In the rows, zero is written as 128.
Each row is followed by its class; each block has classes of its own.
[131 175 157 120  79 125  95 131 167 147 121  93  93 101 108  82 105 135
 115 153 173  92 140 128 132 145 108 122  92 146 138  77 120  93 135]  G
[135 116  66  67  88 135 117 129 146 116 118 161  96 159  90 194 130 168
 170 115 133 102  79 124 107 141 104  95 120 141 147  96 126 137  86]  N
[ 89  85 119 138 109 105 107  85 154 146 152 146 111 114 153 178  87 164
 173 102 138  56 129 118  95 100 143 130 136  90 143 113 109 106 136]  G
[140 188 159 117  61 124  92 129 169 144 128 100  97 115 106  84 111 133
 130 159 176 105 130 137 123 142  98 116  95 144 129  72 107  85 130]  T
[ 83  95 117 150 100 119 107  76 167 156 154 141 123 128 161 181 105 156
 158 112 122  68 110 137  77  93 141 129 134  93 123 122 106  97 139]  W
[117 103  72  73  82 127 106 112 148 114 130 161  82 147  88 205 137 166
 160 117 134  87  75 122 111 121 122  97 104 127 155  99 121 144 101]  A
[134 122  69  69  81 138 113 120 154 131 123 165 106 150  92 205 122 166
 171 120 143 100  76 119 101 145  85  91 125 145 142  94 124 135  96]  L
[134 118  91  62  70 134 118 120 135 123 124 169  98 153 101 209 129 167
 173 122 133  94  70 122  99 138  98  89 116 136 151 101 134 140 102]  Y
[135 111  59  66  92 136 118 139 154 132 116 159 103 160  80 214 127 169
 163 108 125 100  82 129 111 145  86  91 140 153 142 101 128 138  82]  W
[137 174 137 118  49 112  79 142 189 139 116 107 111 119  99  75  80 133
 129 141 192 102 126 120 112 139 123 116  93 156 128  59 108  74 123]  A
[134  99  83  63  87 114 113 118 158 126 125 172  87 152  81 190 132 165
 161 112 147  98  76 101  97 130 114  93 113 137 147 108 117 140  90]  M
[130 179 156 114  59 122  93 134 172 145 120 101  99 114 106  90  97 134
 135 152 175 100 140 127 131 143  97 115  92 161 134  71 121  94 135]  J
[141 154 135 119  70 102  85 155 174 141 110 112 121 120  86  82  78 139
 129 122 185 112 148 115 118 150 115 118 102 155 145  60  99  88 117]  A
[140 165 141 106  73  88  85 161 177 156 107 117 119 115  89  89  78 132
 134 132 188 115 139 115 120 154  97 118 115 157 136  64  86  79  98]  R
[122  88  74  58  74 115 100 124 159 104 130 156  86 135 102 228 105 160
 160 115 130  73 103 123 118  93 131 104 111 134 162 102 133 129  88]  J
[ 94  89 122 139  95 105 113  89 157 155 150 145 134 125 156 175  98 151
 164 114 131  89 113 123  81  92 147 127 131  98 128 137 112 101 136]  M
[133 110  58  72  76 132 113 125 151 122 120 158  95 158  80 205 120 166
 176 110 136 101  79 125 107 136 109  92 127 143 148  93 125 140  98]  A
[149 164 150 111  63 111  85 141 183 138 117 118  96 120  99  82  83 137
 137 138 193 109 121 118 106 142 115 112  98 139 127  54  95  84 119]  T
[137 193 154 124  68 127  99 130 173 135 117  85 107 113 113  75 111 133
 119 156 173 102 143 134 135 141  99 125  99 162 129  64 125  82 128]  N
[137 158 153 109  61 109  79 142 186 155 115 116 107 113 100  72  91 139
 119 140 191 104 126 109 102 139 126 116 101 148 124  64 108  74 115]  G
[114 102  67  72  74 118  94 118 160 109 131 153  89 133  88 214 111 165
 156 110 130  69  93 132 112 110 125 108 109 130 164  86 117 129  95]  A
[145 180 165 112  66 126  98 121 178 151 113  90 102 108 108  94 115 121
 119 163 160 104 141 135 133 138  92 120 105 165 142  71 120  84 134]  W
[ 93  77 139 130 103 114 114  84 150 149 141 156 142 109 143 151  88 164
 158 104 140  81 121 102  90  95 125 120 135 105 141 106 123 100 128]  G
[129 120  71  63  86 140 116 123 141 114 118 153  91 153  92 199 134 170
 168 115 127  92  87 131 119 137  96  98 121 142 155  89 135 137  89]  N
[127 177 149 123  69 124  92 137 171 142 121  95  97 102 104  83 100 137
 116 150 182  94 137 126 134 151 107 120  86 148 137  65 111  91 137]  G
[ 82  84 116 145  93 116 115  88 151 130 143 158 151 111 152 162  74 161
 163 103 133  82 113 123  93  79 139 125 117  98 133 108 121 101 128]  A
[ 95  90 118 149 102 115 116  80 159 151 154 151 144 121 164 172  98 153
 160 115 132  91 110 122  74  88 149 129 132  89 123 136 111  97 136]  L
[121  97  72  67  79 118 109 116 147 101 126 143  90 130  95 226 113 161
 157 115 123  76 103 138 131  95 124 110 110 128 172  92 134 136  99]  A
[138 175 152 113  60 114  82 142 192 146 112 114 100 113 105  81  94 130
 120 149 186  99 122 123 114 144 116 114  92 151 129  63 103  75 119]  W
[ 98  98 120 135  94 100 115  86 153 140 154 146 109 127 157 176  90 156
 180 105 137  68 123 125  93  93 136 130 134  90 137 115 106 103 138]  Y
[139 157 146 109  65 100  85 163 178 157 109 116 127 123  84  82  75 144
 130 129 186 120 149 109 111 152  97 112 115 167 130  65 105  86 108]  J
[133 160 132 107  78  99  87 155 181 151 105 111 127 117  95 106  63 135
 131 131 188 113 137 116 115 152  86 120 112 154 135  58  97  83 110]  L
[ 87  75 134 139 105 116 116  76 147 144 150 161 131 107 149 144 100 165
 148 106 135  81 125 109  89  79 148 126 125  87 137 115 121 101 129]  G
[142 175 140 121  53 108  83 146 191 140 111 105 114 113  97  80  72 132
 135 139 192 102 124 120 113 146 116 118  97 161 130  54 101  77 125]  A
[ 95  79 136 131 103 116 116  76 146 145 143 165 150 110 154 165  89 155
 161 110 131  95 124 111  89  85 121 123 125  97 142 111 125 108 132]  L
[137 178 148 107  63 103  81 163 184 141 105 100 107 121 100  70  79 139
 127 137 200 105 126 122 118 150 108 116  98 150 126  48 108  74 110]  N
[134 157 153 102  72  88  90 160 176 152 103  99 122 116  83  96  79 137
 124 126 189 116 138 112 122 153  95 117 117 161 141  60 102  88 117]  M
[ 89 100 114 144 102 108 112  85 151 123 156 134 115 124 163 169  91 158
 171 105 135  62 138 135 102  86 151 132 126  88 141 108 118 106 139]  N
[126 102  76  68  78 120  98 126 157 108 119 142 102 125  97 222 102 159
 150 117 134  74  88 133 119 106 107 106 110 140 164  85 127 127  92]  A
[100  91 119 144  96 104 110 101 156 156 139 145 140 132 154 181  91 147
 167 112 134  97 113 126  82 102 145 123 131 103 126 130 103 102 125]  R
[123 109  95  60  75 118 108 123 142 123 130 170  89 151  94 201 132 168
 163 116 133  88  74 117  99 132 111  99 113 127 147  97 123 141 100]  Y
[142 161 142 110  79  90  93 163 178 151 106 109 128 120  85  90  78 138
 126 123 188 114 131 111 113 162  90 119 109 164 133  67  89  90 112]  M
[142 176 159 108  67 117  92 134 174 142 123  94  95 114 100  91  99 132
 126 153 176 102 137 133 129 137  92 117 102 147 136  68 114  86 128]  T
[138 152 141 105  84  92  87 170 174 151 105 103 113 113  86  94  75 140
 127 126 194 110 143 108 128 153 101 117 121 155 138  61  99  85 108]  G
[122  97  83  61  80 118  99 130 152 115 128 158  91 131 101 223 112 161
 161 121 128  77 100 124 120 108 114 104 112 138 159 105 132 133  89]  J
[133 173 150 110  55 110  84 131 185 146 118 117 112 113 106  83  88 129
 127 148 186 111 123 117 108 145 115 121  86 146 130  58 100  80 129]  L
[134  93  90  56  87 121 105 114 149 114 126 154  91 136  96 232 119 165
 159 116 120  78  94 134 113 105 102 107 126 125 167  95 126 130  89]  T
[ 93  73 137 137  99 104 116  84 152 148 143 163 144 113 148 157  84 158
 161 100 133  88 128 111  90  83 136 123 125  96 143 118 115  99 119]  R
[ 84  89 129 140  86 104 111  89 149 153 156 144 135 129 162 176  92 160
 161 115 129  80 124 124  76  86 151 126 139  87 130 133 122  93 137]  Y
[ 87  95 132 143  96 109 101  77 156 140 160 146 109 119 161 169  91 154
 177 110 132  60 134 122  91  97 148 129 119  96 141 115 110 111 152]  J
[137 173 144 113  53 108  83 142 195 143 116 115 110 117 107  86  85 129
 127 144 188  99 123 124 113 136 113 115 102 154 122  54 100  74 120]  W
[154 165 170 114  49 109  77 142 190 150 117 108 112 120 100  76  89 140
 123 137 187 108 132 122  97 141 118 119  99 147 125  52 101  73 122]  T
[ 96  87 133 138 109 100 114  73 157 145 151 145 113 122 150 163  95 155
 166  99 136  71 123 117  86  96 145 131 127  92 140 116 108 115 147]  M
[131  89  87  64  92 108 116 122 153 113 125 151  92 133  90 210 119 162
 152 100 132  86  93 120 117 108 114 106 116 132 164 101 123 141  95]  M
[133 109  64  67  92 140 114 126 149 130 118 160  90 149  88 205 126 165
 167 117 139  95  72 115 108 148  97  93 129 144 145  99 123 137  94]  G
[ 96 102 111 148 105 113 108  79 160 127 155 138 117 124 163 165  96 159
 170 103 134  57 141 131  96  89 150 137 137  96 138 110 117  95 131]  N
[137 174 170 115  67 117  93 122 167 139 130  89 102 109 107  88 107 135
 119 150 165  98 154 135 131 126 105 126 106 144 140  69 120  83 132]  T
[133  89  88  58  83 106 100 116 160 115 128 146  78 144  88 225 114 165
 158 106 131  79  99 133 105 100 121 110 128 115 162  85 113 127  91]  T
[145 165 148 112  57 107  88 139 184 137 119 122 102 125  94  83  87 141
 132 139 192 110 123 120 104 139 118 114  98 139 122  54  96  85 119]  T
[ 86  75 134 126  96 114 119  86 141 135 146 170 147 115 150 157  84 156
 169 108 124  93 124 110  93  78 134 118 124 104 140 120 128 108 127]  J
[145 180 166 123  62 121  96 121 174 150 114 104 104 106 107  88 105 127
 132 152 171 104 141 126 129 153  95 120  85 163 143  64 106  92 131]  R
[124  94  83  56  83 114 102 121 155 111 128 150  78 136  87 216 119 159
 158 111 127  78 110 122 125 106 116 107 120 138 168  93 128 135  93]  J
[133 157 135 104  73  92  92 153 178 155 109 116 129 118  92 105  70 140
 136 129 186 119 134 115 113 144  91 119 119 151 131  60  98  84 108]  L
[132  94  81  64  70 108 110 128 156 102 123 142  96 138  96 225 105 167
 143 102 130  75 110 128 119  98 122 116 119 132 164  81 131 124  91]  Y
[131 105  72  63  93 129 122 117 141 125 124 167  95 153  83 203 139 166
 165 108 126 100  76 116 108 140  97  97 122 141 152 110 123 148  96]  M
[135 165 133 112  77  95  91 165 179 149 109 112 132 119  89  98  84 140
 126 128 193 123 135 113 123 155  93 120 119 156 127  64  95  83 106]  L
[ 82  81 130 137  96 112 111  80 145 135 148 160 138 108 152 158  80 157
 172 107 134  77 119 119  95  79 140 121 118  91 148 114 121 102 133]  A
[134  90  79  67  75 106 112 127 160 107 124 149  98 133  93 216 105 162
 149 105 137  86  95 122 112 105 125 107 101 133 161  91 119 138  98]  M
[ 87  72 137 129 100 100 123  85 147 146 144 158 149 117 144 160  91 161
 161  96 129  92 122 112  90  81 136 125 131  98 141 124 121 104 126]  M
[151 174 162 105  54 109  76 148 182 146 114 113 102 121  97  89  93 134
 134 146 191 110 119 124 106 153 107 112  96 148 130  51  92  82 121]  T

A new block, with new classes.
[143  92 118 122 119 150 138 139  87 121 111  82 116  91 123 133 111 121
 113 110  68  71 142 116 151 115 164 148 101  60  85 145 129  85 142]  H
[120 106 151 108 144 128 124 193  91 132 110  83 101 130 192 104  99 152
 119 118 165 113 129 149 166 111 130 122 109  49  40 135 142 114 129]  K
[109  79 105 107 107 145 122 139 108 108  90  60 115  89 113 113 111  92
 129 129  94  82 105 130 162 138 134 158 117  34  94 135 106  88 118]  Q
[149 108 115 118 124 148 137 153  93 119 105  85 117  89 133 143 108 133
  96 108  67  73 145 112 162 115 168 140  99  60  84 146 133  79 153]  E
[141 101 112 117 124 150 138 145  94 125 112  79 108  93 116 134 105 111
 113 105  70  74 141 110 156 118 161 142  96  60  91 154 121  83 145]  V
[128 104 140 118 134 142 119 183  85 127 107  83  97 117 187 100  99 124
 115 121 154 117 124 152 148 116 141 124 100  49  39 136 140 118 135]  B
[117 112 149 112 146 129 118 193 106 130 108  89 101 128 195 104 105 146
 109 122 159 122 113 156 164 117 131 121 113  38  49 136 138 117 127]  E
[118  93 116 111 110 133 117 139 111 121  95  66 116  91 115 127 109  93
 130 130  88  85  94 135 162 142 132 159 118  32  92 137 108  80 112]  V
[125 109 151 113 134 139 123 184  88 119 105  73  95 129 187 103 101 115
 125 126 159 109 139 146 153 115 145 125 104  47  38 138 133 115 144]  U
[121  98 143 115 135 143 113 177  93 128 112  80  96 120 179  96  97 121
 118 122 154 116 116 153 147 118 134 128 104  48  40 139 135 117 131]  B
[118  80 106 114 104 139 114 128  98 106  83  52 118  89 120 117 100  71
 130 132  96  88 108 126 160 143 137 160 122  39  94 129 101  80 115]  D
[101  68 148 113 134 149 108 152  93 127 114  69  87 128 138  78  85 104
 139 123 160 118 128 141 124 116 123 136 109  64  54 132 127 127 123]  Q
[140  91 113 126 119 145 131 140  98 114 103  79 113  96 116 130 103  97
 106 115  69  72 132 113 145 120 156 145  98  52  95 151 122  86 145]  U
[124 112 148 112 144 133 120 184  93 140 107  91  97 128 191 111  97 145
 116 122 158 113 125 148 162 110 139 127 109  49  41 138 138 111 133]  C
[119 100 117 109 108 139 129 141  97 121  97  59 118  90 123 124 108 101
 112 125  94  78 103 135 184 137 143 166 116  35  92 132 119  73 132]  X
[113  86 116 110 112 131 115 136 109 117  91  70 118  96 122 123 104  89
 128 132  94  85  98 134 167 136 128 155 118  40  94 134 105  81 112]  C
[104  72 152 111 125 137 104 140  93 117 106  69  89 119 154  91  84  91
 141 137 165 117 125 156 120 125 119 144 110  59  59 124 119 130 119]  C
[109  72 153 109 138 142 115 152  88 117 109  63  91 130 144  92  83 100
 138 123 160 112 139 140 127 111 123 134 104  70  52 137 134 120 132]  K
[111  75 156 112 139 138 107 150  95 124 111  66  93 131 147  87  81 110
 143 122 155 120 138 136 133 114 121 132 112  75  52 132 128 117 117]  D
[115 110 147 111 137 123 125 181 104 133 107  87 102 125 182 114  97 131
 113 116 159 110 121 153 154 114 133 122 104  38  46 134 143 117 129]  F
[111  75 155 113 123 140 112 147  85 121 112  66  92 118 160  87  92 100
 147 133 168 113 130 155 120 125 125 149 109  56  50 123 124 126 122]  H
[116  87 144 114 143 136 120 161  95 133 105  79  88 128 152 104  91 121
 134 125 153 114 130 144 125 113 132 141  95  54  51 139 134 118 121]  V
[115 102 145 105 132 133 115 181 101 122 100  80  97 121 180 115  95 110
 129 122 156 113 124 157 151 113 133 124 111  42  42 136 137 119 133]  S
[119 106 139 118 134 139 122 177  97 125 106  82 101 129 181  99  97 115
 118 121 160 113 119 156 153 118 137 128 107  42  51 139 139 119 140]  X
[105  76 151 118 138 133 112 151 103 123 100  66  89 138 155  85  84 100
 141 132 166 112 126 147 121 118 121 143 105  47  53 138 130 117 112]  U
[107  77 146 112 132 138 116 142  90 121 100  66  93 127 147  89  93  90
 146 128 160 113 134 148 113 123 128 144 101  56  51 129 126 124 122]  H
[106  90 148 116 134 132 114 168 101 125 103  82  99 129 179  99  97 107
 121 127 157 121 119 156 134 119 126 120 108  41  50 139 129 126 123]  P
[119  84 107 114 103 145 123 131  96 108  91  56 119  80 122 115 105  82
 128 130  92  81 115 123 166 140 138 158 120  39  97 135 103  75 117]  D
[109  72 148 118 123 144 114 150  86 118 110  69  94 117 159  89  92  90
 151 132 166 114 127 154 117 121 126 145 107  50  51 127 126 126 120]  H
[140  94 116 115 120 148 137 142  85 120 110  79 116  94 118 132 110 112
 115 115  79  75 135 115 145 120 159 151  98  52  83 143 128  88 146]  H
[121 101 147 109 139 130 120 188 100 132 104  87  94 116 182 115  98 118
 122 120 157 115 122 157 154 108 132 124 103  38  46 138 145 117 131]  S
[138  98 111 122 126 146 137 136  96 120 105  88 116  94 116 138  95 120
 100 102  66  71 143 107 145 114 164 138  95  67  90 145 132  89 149]  F
[107  77 159 115 135 123 107 157 105 125 107  76  92 138 149  95  85 104
 134 136 164 116 115 152 116 118 111 143 103  44  55 134 134 123 113]  U
[111  82 144 115 137 145 113 144  94 129 105  68  84 132 146  84  86  99
 144 121 162 113 136 145 119 123 127 142  99  69  51 136 118 119 121]  V
[110  83 114 110  97 145 118 128  95 114  92  55 114  80 126 122 109  67
 129 132  87  84 109 134 157 143 140 158 121  24  87 133 100  81 120]  P
[125  87 111 114 106 144 116 134  95 114  87  57 116  81 120 122 109  81
 131 131  90  83 106 125 166 139 141 160 122  37  86 133 107  70 120]  D
[119  91 114 112 109 143 123 129 100 117  90  57 115  87 120 119 107  88
 121 117  88  79 116 128 171 138 148 155 115  44  86 130 110  76 125]  F
[114  92 107 108 103 149 122 127  98 111  87  64 115  80 121 123 106  77
 127 124  84  81 118 131 170 136 142 160 123  35  95 135 109  75 121]  S
[141 105 114 118 118 152 136 135  95 117 109  77 120  94 118 133 100 119
 111 108  67  65 134 114 160 120 167 148 107  59  87 148 133  81 156]  X
[101  78 149 110 128 142 108 143  92 121 105  60  87 126 158  82  88  85
 143 131 162 118 132 150 114 127 123 139 109  54  49 134 116 126 118]  P
[106  78 155 117 133 134 114 159  97 123 105  69  90 131 157  90  88  97
 134 135 172 113 118 151 128 118 120 145 103  41  53 134 132 116 119]  U
[125 100 149 118 140 137 117 182  95 116 110  83 100 139 175  96 100 123
 116 124 151 115 129 143 145 117 137 120 102  54  47 139 132 123 138]  U
[119  94 108 114 102 141 122 131  98 112  87  55 115  86 123 117 105  72
 134 130  94  82 111 131 158 147 141 157 116  41  92 134  99  82 120]  V
[128 110 146 115 143 139 121 193  87 132 111  85  97 121 187 101 106 148
 116 119 161 120 128 145 170 116 136 129 110  53  41 133 134 109 128]  D
[108  77 150 115 130 134 113 148 101 125 107  66  91 119 139  99  86  89
 141 126 156 115 121 149 120 121 121 140 102  53  61 138 129 122 119]  V
[109  79 113 110 103 142 115 125 103 106  92  56 120  82 120 114 107  75
 124 128  90  82 105 135 157 146 137 153 116  30 100 125 101  84 119]  E
[116  97 153 112 141 129 112 175 103 125 108  97  99 129 185 104  98 132
 123 129 159 119 121 158 147 114 125 120 111  49  50 134 134 129 126]  C
[138  90 109 120 120 157 131 136  89 124 113  80 112  92 118 124 102 114
 100 106  64  76 137 113 151 116 161 144  96  58  84 152 130  83 139]  B
[143  87 111 130 125 151 133 140  97 116 103  81 111 107 116 130 102 109
 100 109  65  75 138 108 147 113 163 147  97  59  90 156 128  82 143]  U
[108  70 150 115 129 146 110 143  90 121 113  67  92 128 147  81  88  88
 151 126 165 114 131 148 116 122 122 145 107  61  52 131 121 123 122]  H
[113 105 150 113 139 132 109 178 102 125 109  87  99 125 180  98 100 116
 116 133 158 120 110 155 141 122 126 120 117  40  51 135 132 122 131]  E
[146 102 108 113 119 145 137 145  91 118 106  83 113  93 112 145 106 112
 112 114  65  73 140 111 146 119 161 146  93  59  90 150 123  86 148]  V
[112  96 143 114 135 134 117 189 102 129 108  85 100 124 174 100 101 138
 118 126 164 118 106 153 153 117 126 129 111  43  49 135 138 124 126]  Q
[109  83 149 104 133 132 114 158 102 126 100  75  91 119 155 108  84 103
 144 126 157 108 132 152 131 111 122 140 105  46  51 136 139 114 119]  S
[141  90 106 122 121 160 130 139  95 121 108  80 112  96 122 127 100 118
 103 106  63  77 140 113 153 113 161 143  98  61  81 157 130  80 141]  B
[149  98 117 122 126 147 140 149  93 118 109  84 115 106 118 134 107 120
 100 109  64  70 149 105 156 109 164 140  93  58  88 156 134  79 149]  U
[118 107 149 105 142 130 124 194  97 135 109  90  97 123 168 110 107 142
 112 123 155 118 120 149 159 112 132 123 107  41  47 134 148 123 136]  Q
[138  91 118 119 118 148 137 136  88 115 109  85 118  96 116 138 107 113
 116 111  71  73 141 116 144 116 160 149  99  61  85 141 129  89 144]  H
[112  82 115 108 111 146 122 139 106 116  97  64 113  83 108 116 113  99
 125 125  90  86 106 130 169 137 136 160 122  29  94 134 120  85 118]  Q
[124 105 153 113 143 132 113 183  99 135 109  95  96 130 191 113  98 144
 121 126 155 114 120 154 156 108 134 123 112  51  40 138 134 117 133]  C
[122  93 105 115  99 143 122 131  99 108  88  52 116  77 116 122 111  74
 130 133  86  78 103 131 159 148 143 163 116  38  95 136  98  79 122]  V
[138  96 109 121 117 150 135 137  94 119 105  79 114  93 118 133 102 109
 118 113  71  72 135 113 145 121 160 144  98  58  88 152 120  85 139]  V
[ 97  72 156 117 140 132 113 153 108 122 105  70  91 142 148  88  84  92
 137 131 164 115 119 146 123 112 117 135 103  44  57 142 134 119 114]  U
[113  70 150 115 127 140 103 142  96 119 106  63  88 118 152  84  84  86
 148 125 161 118 137 148 123 123 118 136 112  65  57 130 117 123 119]  D
[116 103 142 114 137 129 125 176  99 120 112  82 103 124 177  99  98 131
 111 117 158 112 126 149 144 119 135 121  99  51  53 134 137 129 129]  F
[141  97 117 113 119 150 137 137  93 115 108  88 112  94 131 139 106 121
 113 113  74  69 151 118 157 113 161 144 100  59  85 146 126  87 143]  C
[124 103 145 117 135 136 123 180  92 126 106  72  96 112 189 100 102 128
 122 120 160 113 132 147 161 116 139 126 110  54  47 137 131 113 128]  D
[ 98  68 152 121 132 138 112 146 102 116 103  64  90 134 156  81  81  80
 139 132 167 113 126 147 119 116 121 135 105  47  60 140 128 122 117]  U
[117 105 152 110 138 133 111 179 102 135 113  91  98 126 182 109  98 135
 120 124 154 118 115 155 160 116 128 127 117  44  46 136 132 116 126]  C
[114  79 147 116 137 138 113 154  87 126 103  69  87 119 161  90  91 117
 141 130 164 115 134 144 126 116 127 143 105  60  47 130 128 117 113]  D
[119  94 141 122 138 127 116 180  98 132 102  81 102 117 176  99  98 117
 121 125 161 121 109 149 149 119 125 124 107  39  55 137 135 115 116]  D
[119 102 143 108 131 134 116 187 100 123 109  87 101 122 178 114  91 118
 126 121 158 113 121 155 151 114 127 128 109  41  47 138 138 117 132]  S
[140  98 119 114 117 148 141 143  90 116 111  83 118  96 112 144 109 115
 117 109  68  72 147 114 153 113 158 151  98  64  84 145 130  84 148]  H
[126 111 147 115 142 130 120 193  99 141 112  90  95 128 183 116 100 144
 118 122 154 116 114 151 155 113 134 129 106  44  42 143 136 114 131]  V
[119  82 112 112 102 140 119 134  96 114  93  57 117  84 113 121 113  73
 132 131  90  85 102 134 158 143 136 167 117  36  92 130 103  81 121]  H
[123  86 111 110 105 137 117 134  95 114  88  55 114  80 123 118 110  81
 132 133  93  80 108 128 162 141 136 159 117  40  90 130  99  77 116]  D
[119  88 111 111 107 142 118 127 103 115  86  61 116  88 117 128 105  86
 122 123  89  82 109 132 170 140 142 165 117  39  91 131 105  74 121]  C
[ 99  73 150 110 138 136 105 148  98 122 107  67  89 129 147  82  84  91
 136 131 158 120 126 145 119 120 118 133 105  62  61 129 121 124 117]  E
[109  78 153 105 139 138 108 157  88 129 110  66  90 135 152  85  83 111
 145 124 168 115 132 143 132 119 115 139 109  62  46 130 127 116 121]  K
[106  71 146 113 128 141 108 140  89 120 105  64  93 120 149  81  83  88
 148 130 164 114 134 142 117 124 120 136 107  57  57 129 119 121 115]  D
